Here is a tiny trained network, its code and every weight. The questions are about switching its units off for an input and a target symbol, where a switched-off unit gives its printed mean instead of its output.

import numpy as np


def w(rows, s, z=0):
    codes = np.array(rows[::2]) - 128.0
    scale = np.full(codes.shape[1], s)
    scale[-1] = z or s
    return codes * scale


def norm(h):
    return h / np.sqrt((h * h).mean(-1, keepdims=True) + 1e-5)


def f(y):
    return y / 2 * (1 + np.tanh(0.7978845608 * (y + 0.044715 * y**3)))


def softmax(a):
    e = np.exp(a - a.max(-1, keepdims=True))
    return e / e.sum(-1, keepdims=True)


def log_softmax(a):
    a = a - a.max(-1, keepdims=True)
    return a - np.log(np.exp(a).sum(-1, keepdims=True))


def net(x, mask):
    ids = ['γδεζηλμξσφψω'.index(c) for c in x.split()]
    T = len(ids)
    res = E[ids] + P[:T]
    r = norm(res)
    for j in range(2):
        rows = slice(2 * j, 2 * j + 2)
        q, k, v = (r @ M[0][rows].T for M in (Q, K, V))
        z = softmax(np.where(np.tri(T) > 0, q @ k.T / 2**0.5, -1e9)) @ v
        o = O[0][rows]
        res = res + np.where(mask[j], z, o[:, -1]) @ o[:, :-1]
    y = f(norm(res) @ A[0][:, :-1].T + A[0][:, -1])
    res = res + np.where(mask[2:10], y, B[0][:, -1]) @ B[0][:, :-1]
    return log_softmax(norm(res)[-1] @ U[:, :-1].T + U[:, -1])


Q, K, V, O, A, B = {}, {}, {}, {}, {}, {}
E = w([
[134,233,142],'γ',
[141,247,129],'δ',
[141,71,177],'ε',
[185,228,159],'ζ',
[194,49,150],'η',
[181,225,164],'λ',
[138,70,174],'μ',
[183,246,152],'ξ',
[12,99,61],'σ',
[71,85,119],'φ',
[193,49,152],'ψ',
[115,70,60],'ω',
],0.014)
P = w([
[89,104,197],'0',
[64,127,6],'1',
[82,149,31],'2',
[95,160,22],'3',
[57,160,214],'4',
[91,125,144],'5',
[244,91,230],'6',
[120,118,1],'7',
],0.0067)
Q[0] = w([
[135,45,8],'h0',
[147,107,1],'h0',
[116,75,153],'h1',
[122,226,251],'h1',
],0.0074)
K[0] = w([
[77,161,211],'h0',
[129,104,255],'h0',
[5,174,139],'h1',
[182,75,30],'h1',
],0.0083)
V[0] = w([
[134,152,2],'h0',
[216,64,174],'h0',
[151,88,68],'h1',
[63,71,255],'h1',
],0.0088)
O[0] = w([
[160,90,74,52],'h0',
[10,96,202,118],'h0',
[116,71,86,109],'h1',
[165,138,112,252],'h1',
],0.011,0.0017)
A[0] = w([
[88,125,133,252],'n0',
[114,159,110,153],'n1',
[159,163,117,161],'n2',
[96,154,120,195],'n3',
[97,147,83,145],'n4',
[169,109,146,226],'n5',
[121,181,161,212],'n6',
[153,249,115,192],'n7',
],0.02,0.0043)
B[0] = w([
[183,136,137,193],'n0',
[134,170,189,159],'n1',
[34,196,143,172],'n2',
[190,113,149,174],'n3',
[182,114,167,180],'n4',
[149,162,137,188],'n5',
[113,178,78,185],'n6',
[12,217,93,254],'n7',
],0.011,0.0087)
U = w([
[90,221,101,245],'γ',
[123,189,83,164],'δ',
[110,152,174,101],'ε',
[159,157,126,1],'ζ',
[66,50,128,176],'η',
[164,170,135,5],'λ',
[120,146,175,44],'μ',
[163,149,108,21],'ξ',
[154,96,10,199],'σ',
[173,151,68,62],'φ',
[60,53,129,172],'ψ',
[95,47,30,182],'ω',
],0.014,0.005)

Each question gives the input, a string of symbols that net reads in full, and the target symbol t.
The units are the heads (2 rows each of Q, K, V and O) and the neurons (one row each of A and B). Each row of codes is followed by its name. A weight is (code - 128) times the scale printed after its matrix; where a second scale follows, it is the last column's (O, A, B and U).
mask holds one flag per unit, heads first, then neurons. A switched-off unit (its flag False) gives its mean, the last column of its rows in O or B, instead of its output. The means were averaged over made-up inputs and are rounded, as every weight is.
A unit's drop is (log p(t) with every unit on - log p(t) with that unit switched off) / (log p(t) with every unit on - log p(t) with every unit switched off).
The circuit of an input: a set's keep is (log p(t) with only the set's units on - log p(t) with every unit switched off) / (log p(t) with every unit on - log p(t) with every unit switched off). Starting from all 10 units, units are removed one at a time, each time the one whose removal leaves the highest keep (on an exact tie, the one counted first), for as long as the keep stays at least 0.8.
circuit, biggest first: the units of the circuit, biggest drop first
unit that matters most: the unit with the biggest drop
k most important neurons: the k neurons with the biggest drops, biggest first
which heads matter: for each layer, one digit per head in row order, 1 if its drop is at least 0.15 and else 0, layers parted by /
drop of u: that unit's drop, to one decimal
input σ ζ η, target σ: circuit, biggest first -> (n7, n1)
input σ λ γ φ, target σ: which heads matter -> 10
input ψ ε ε, target ψ: which heads matter -> 10
input η ε ε φ, target η: which heads matter -> 10
input ζ η ψ ψ η, target η: circuit, biggest first -> (h0, n7)
input ψ σ φ φ η, target σ: which heads matter -> 10
input ω ζ σ η ψ μ ω σ, target ψ: which heads matter -> 10
input ω ψ ψ φ, target ω: which heads matter -> 11
input σ μ ξ ε, target σ: unit that matters most -> n7
input μ λ σ σ ψ ε, target σ: 2 most important neurons -> (n7, n1)
input ω ζ ω, target ω: drop of n1 -> 0.0
input η ε ω, target η: drop of n0 -> 0.0
input ψ φ η δ η η ψ σ, target η: drop of n7 -> 0.3
